Below are the code and all the weights of a small trained network. Each question names an input and a class and asks about switching units off, where a switched-off unit gives its printed mean instead of its output.

import numpy as np


def w(rows, s, z=0):
    codes = np.array(rows[::2]) - 128.0
    scale = np.full(codes.shape[1], s)
    scale[-1] = z or s
    return codes * scale


def f(y):
    return y / 2 * (1 + np.tanh(0.7978845608 * (y + 0.044715 * y**3)))


def log_softmax(a):
    a = a - a.max(-1, keepdims=True)
    return a - np.log(np.exp(a).sum(-1, keepdims=True))


def net(x, mask):
    res = np.array(x, float).reshape(1, 3) / 4 @ E
    y = f(res @ A[0][:, :-1].T + A[0][:, -1])
    res = res + np.where(mask, y, B[0][:, -1]) @ B[0][:, :-1]
    return log_softmax(res[-1] @ U[:, :-1].T + U[:, -1])


A, B = {}, {}
E = w([
[78,106,182,241,193,57],'x0',
[166,7,255,129,101,200],'x1',
[167,39,98,154,70,64],'x2',
],0.0089)
A[0] = w([
[42,139,171,248,196,90,241],'N0',
[86,168,52,172,97,104,125],'N1',
[136,64,236,118,145,199,194],'N2',
[62,166,153,199,176,116,233],'N3',
[219,44,121,139,105,78,144],'N4',
[205,57,120,68,32,147,237],'N5',
[196,125,87,87,70,96,104],'N6',
[97,193,73,160,163,73,152],'N7',
[96,157,52,96,111,77,179],'N8',
[123,74,236,223,184,82,252],'N9',
[74,255,77,87,180,133,225],'N10',
[159,64,162,218,178,42,169],'N11',
[173,86,131,117,113,120,142],'N12',
[199,90,79,130,10,96,149],'N13',
[183,112,148,52,36,193,230],'N14',
[165,71,172,92,64,180,151],'N15',
[158,55,43,121,70,87,201],'N16',
[131,138,57,107,55,135,162],'N17',
],0.0082,0.0043)
B[0] = w([
[180,56,2,161,116,124,244],'N0',
[165,126,109,157,120,108,177],'N1',
[196,134,156,133,69,173,226],'N2',
[162,80,39,118,93,171,207],'N3',
[101,121,139,181,131,189,174],'N4',
[103,199,185,194,154,136,212],'N5',
[92,150,85,173,188,43,157],'N6',
[206,75,117,140,93,101,202],'N7',
[170,105,66,157,140,92,195],'N8',
[232,89,69,116,100,194,250],'N9',
[193,84,35,41,110,150,254],'N10',
[165,86,89,100,93,231,210],'N11',
[124,120,151,177,126,138,147],'N12',
[66,177,154,191,162,93,176],'N13',
[124,249,176,142,176,158,214],'N14',
[132,141,178,165,120,177,189],'N15',
[95,159,150,202,134,100,181],'N16',
[163,154,93,152,150,62,173],'N17',
],0.0085,0.011)
U = w([
[146,85,124,107,91,83,17],'0',
[124,144,105,20,120,172,151],'1',
[145,151,208,135,98,170,174],'2',
[124,182,122,131,160,80,152],'3',
[82,101,168,93,142,93,4],'4',
[53,86,144,89,116,115,15],'5',
[11,149,162,185,146,100,102],'6',
[189,57,75,128,93,136,181],'7',
],0.012,0.0032)

Each question gives the input, the list of numbers given to net, and the class t.
The units are the neurons (one row each of A and B). Each row of codes is followed by its name. A weight is (code - 128) times the scale printed after its matrix; where a second scale follows, it is the last column's (A, B and U).
mask holds one flag per neuron, in row order. A switched-off neuron (its flag False) gives its mean, the last column of its row in B, instead of its output. The means were averaged over made-up inputs and are rounded, as every weight is.
A unit's drop is (log p(t) with every unit on - log p(t) with that unit switched off) / (log p(t) with every unit on - log p(t) with every unit switched off).
The circuit of an input: a set's keep is (log p(t) with only the set's units on - log p(t) with every unit switched off) / (log p(t) with every unit on - log p(t) with every unit switched off). Starting from the 12 units with the biggest drops (on a tie, the unit counted first), units are removed one at a time, each time the one whose removal leaves the highest keep (on an exact tie, the one counted first), for as long as the keep stays at least 0.8.
units of the circuit, in order: the units of the circuit, biggest drop first
k most important neurons: the k neurons with the biggest drops, biggest first
drop of u: that unit's drop, to one decimal
input [-6,-4,-4], class 1: units of the circuit, in order -> (N0)
input [-7,-4,-2], class 1: 2 most important neurons -> (N10, N0)
input [0,1,-2], class 1: 2 most important neurons -> (N0, N7)
input [-2,-2,-4], class 1: 2 most important neurons -> (N0, N9)
input [-8,-3,-3], class 1: 2 most important neurons -> (N10, N16)
input [-2,-2,-6], class 1: 2 most important neurons -> (N0, N9)
input [-7,6,4], class 2: 2 most important neurons -> (N2, N15)
input [-1,-1,-2], class 1: 2 most important neurons -> (N0, N9)
input [-1,3,7], class 6: drop of N13 -> 0.1
input [-8,-2,-6], class 1: drop of N10 -> 0.3
input [-4,-3,-7], class 1: drop of N0 -> 0.5
input [-7,-2,-5], class 1: drop of N10 -> 0.2
